Below is a small trained network, with its code and all its weights. Each question gives an input and a target symbol and asks what happens when units are switched off, that is, made to give their printed mean instead of their output.

import numpy as np


def w(rows, s, z=0):
    codes = np.array(rows[::2]) - 128.0
    scale = np.full(codes.shape[1], s)
    scale[-1] = z or s
    return codes * scale


def f(y):
    return np.maximum(y, 0)


def softmax(a):
    e = np.exp(a - a.max(-1, keepdims=True))
    return e / e.sum(-1, keepdims=True)


def log_softmax(a):
    a = a - a.max(-1, keepdims=True)
    return a - np.log(np.exp(a).sum(-1, keepdims=True))


def net(x, mask):
    ids = ['ΞΣΨαδεζμφ'.index(c) for c in x.split()]
    T = len(ids)
    res = E[ids] + P[:T]
    q, k, v = (res @ M[0].T for M in (Q, K, V))
    z = softmax(np.where(np.tri(T) > 0, q @ k.T / 2**0.5, -1e9)) @ v
    res = res + np.where(mask[0], z, O[0][:, -1]) @ O[0][:, :-1]
    y = f(res @ A[0][:, :-1].T + A[0][:, -1])
    res = res + np.where(mask[1:9], y, B[0][:, -1]) @ B[0][:, :-1]
    return log_softmax(res[-1] @ U[:, :-1].T + U[:, -1])


Q, K, V, O, A, B = {}, {}, {}, {}, {}, {}
E = w([
[116,58,21,239,128,127,99,228,93,103,159],'Ξ',
[62,95,133,63,133,130,194,202,145,64,137],'Σ',
[141,138,135,101,177,145,17,104,162,107,122],'Ψ',
[96,183,170,140,98,52,193,152,91,142,70],'α',
[88,116,150,154,148,43,148,130,73,178,175],'δ',
[132,146,169,125,116,2,196,157,131,75,99],'ε',
[75,229,150,118,121,82,225,192,107,133,100],'ζ',
[94,86,152,172,127,23,172,75,77,154,183],'μ',
[101,134,160,140,150,30,144,135,75,162,173],'φ',
],0.012)
P = w([
[130,55,42,175,208,73,120,198,111,80,14],'0',
[40,155,96,157,190,113,68,161,73,2,70],'1',
[98,164,117,149,187,89,114,156,93,20,95],'2',
[107,198,123,147,158,91,114,152,115,53,125],'3',
[131,196,130,143,129,68,119,153,141,90,138],'4',
[137,189,140,130,120,74,138,155,149,125,150],'5',
[127,183,148,115,103,80,162,133,145,149,152],'6',
[110,167,167,101,97,96,180,126,145,171,159],'7',
[97,149,180,86,91,102,197,116,147,195,163],'8',
[80,121,201,71,76,113,210,103,146,214,160],'9',
[74,104,212,46,79,114,220,92,152,224,172],'10',
],0.0072)
Q[0] = w([
[177,17,2,182,132,206,94,103,120,117,223],'H1',
[88,125,147,140,114,43,170,161,99,114,168],'H1',
],0.0099)
K[0] = w([
[123,154,50,255,143,100,128,182,65,77,70],'H1',
[81,150,218,105,66,110,167,118,98,225,183],'H1',
],0.0085)
V[0] = w([
[198,75,135,168,160,127,25,1,170,104,167],'H1',
[122,130,77,49,170,175,81,172,243,56,121],'H1',
],0.0064)
O[0] = w([
[254,134,223,121,136,226,189,212,71,222,115,2],'H1',
[148,83,123,178,115,72,249,68,156,195,205,91],'H1',
],0.0064,0.0039)
A[0] = w([
[104,123,175,130,152,130,205,160,37,111,142,177],'N1',
[181,185,194,130,108,164,168,79,170,171,254,128],'N2',
[137,163,170,69,157,156,75,177,120,106,121,181],'N3',
[119,159,104,132,120,144,34,90,145,133,172,124],'N4',
[112,146,149,123,178,96,112,31,115,145,183,253],'N5',
[101,100,117,83,148,155,109,86,112,94,182,121],'N6',
[111,165,171,104,106,102,201,171,99,130,210,185],'N7',
[104,141,100,105,174,126,14,134,130,19,54,86],'N8',
],0.0085,0.004)
B[0] = w([
[137,134,129,205,113,126,159,202,167,105,40,167],'N1',
[104,170,224,178,30,157,183,79,174,139,148,171],'N2',
[50,150,119,162,153,142,76,177,167,53,98,175],'N3',
[192,63,91,202,138,111,173,211,114,106,1,163],'N4',
[124,65,53,177,147,64,88,95,114,110,126,234],'N5',
[170,129,131,137,103,181,151,143,138,163,90,151],'N6',
[208,100,138,146,103,180,135,128,114,215,93,190],'N7',
[199,132,150,52,118,187,130,92,86,215,176,254],'N8',
],0.0092,0.0088)
U = w([
[169,91,99,133,170,132,95,149,103,168,120,173],'Ξ',
[42,127,102,174,157,80,94,129,150,4,134,251],'Σ',
[123,122,139,181,91,117,174,151,151,92,85,138],'Ψ',
[156,122,160,119,91,151,128,88,114,210,163,128],'α',
[127,150,141,108,134,148,134,137,134,131,132,101],'δ',
[143,128,137,108,133,110,154,119,122,126,141,46],'ε',
[126,132,107,93,124,113,131,79,134,130,165,113],'ζ',
[129,148,156,101,119,182,122,180,147,122,108,92],'μ',
[122,146,143,111,133,142,140,143,133,130,133,78],'φ',
],0.016,0.0031)

Each question gives the input, a string of symbols that net reads in full, and the target symbol t.
The units are the heads (2 rows each of Q, K, V and O) and the neurons (one row each of A and B). Each row of codes is followed by its name. A weight is (code - 128) times the scale printed after its matrix; where a second scale follows, it is the last column's (O, A, B and U).
mask holds one flag per unit, heads first, then neurons. A switched-off unit (its flag False) gives its mean, the last column of its rows in O or B, instead of its output. The means were averaged over made-up inputs and are rounded, as every weight is.
A unit's drop is (log p(t) with every unit on - log p(t) with that unit switched off) / (log p(t) with every unit on - log p(t) with every unit switched off).
The circuit of an input: a set's keep is (log p(t) with only the set's units on - log p(t) with every unit switched off) / (log p(t) with every unit on - log p(t) with every unit switched off). Starting from all 9 units, units are removed one at a time, each time the one whose removal leaves the highest keep (on an exact tie, the one counted first), for as long as the keep stays at least 0.8.
circuit, biggest first: the units of the circuit, biggest drop first
unit that matters most: the unit with the biggest drop
top k neurons: the k neurons with the biggest drops, biggest first
drop when u is switched off: that unit's drop, to one decimal
input Ψ Σ φ, target Ξ: circuit, biggest first => [N8 H1 N2]
input ζ Ψ Ψ Ψ ζ δ Ψ Σ Ψ Σ, target Ψ: unit that matters most => N8
input Ψ α Σ Ψ Ξ Ψ ζ Σ ζ, target Σ: top 2 neurons => [N8 N5]
input ζ ζ ε, target ζ: circuit, biggest first => [N8 H1]
input ζ α Ψ, target Ξ: top 3 neurons => [N8 N4 N2]
input α Ψ α Ψ ζ δ μ ζ, target μ: top 2 neurons => [N5 N3]
input Ψ Ψ Ψ μ ζ, target μ: circuit, biggest first => [H1 N5 N8]
input α Σ ζ μ ζ ζ μ α, target μ: circuit, biggest first => [H1 N5]
input Ψ δ Σ δ ζ Ψ Ψ Ψ α Ξ φ, target Ξ: circuit, biggest first => [H1 N7 N2]
input Ξ α Ψ Ξ ζ Ψ, target Σ: circuit, biggest first => [H1 N8 N7]
input Σ ε ζ Ψ μ, target Ξ: circuit, biggest first => [H1 N2]
input α Ψ Ψ φ Ψ Σ δ, target Ξ: top 2 neurons => [N2 N7]
input Σ α μ φ Ξ ζ δ ζ μ ε, target μ: top 3 neurons => [N5 N3 N8]
input μ Ψ φ α μ ζ α Ψ Ψ, target Ψ: circuit, biggest first => [N8 H1 N2]
input Ψ Ψ Ξ Ψ α ζ Ψ ζ Σ ε, target Σ: circuit, biggest first => [H1]
input ε ζ μ α, target μ: top 2 neurons => [N8 N5]
input μ μ Ψ Ξ Ψ ζ Ψ μ μ Ψ α, target Ψ: top 3 neurons => [N8 N1 N7]
input δ ζ Ξ ε φ ζ α ζ δ α Ψ, target Ξ: top 2 neurons => [N4 N6]
input α Ψ φ δ ζ μ φ Ψ, target Σ: top 3 neurons => [N8 N7 N3]
input Ψ α φ δ Ξ ζ Σ, target ζ: top 2 neurons => [N4 N1]
input μ Ψ Ψ Ψ Ψ Ξ μ Σ α, target Σ: top neuron => [N8]
input ζ Ψ Σ Ξ ζ Ψ μ μ, target Σ: drop when N6 is switched off => 0.0
input ε Ψ Ψ Ψ ε Ψ Ξ ζ Σ, target ζ: drop when N6 is switched off => 0.1
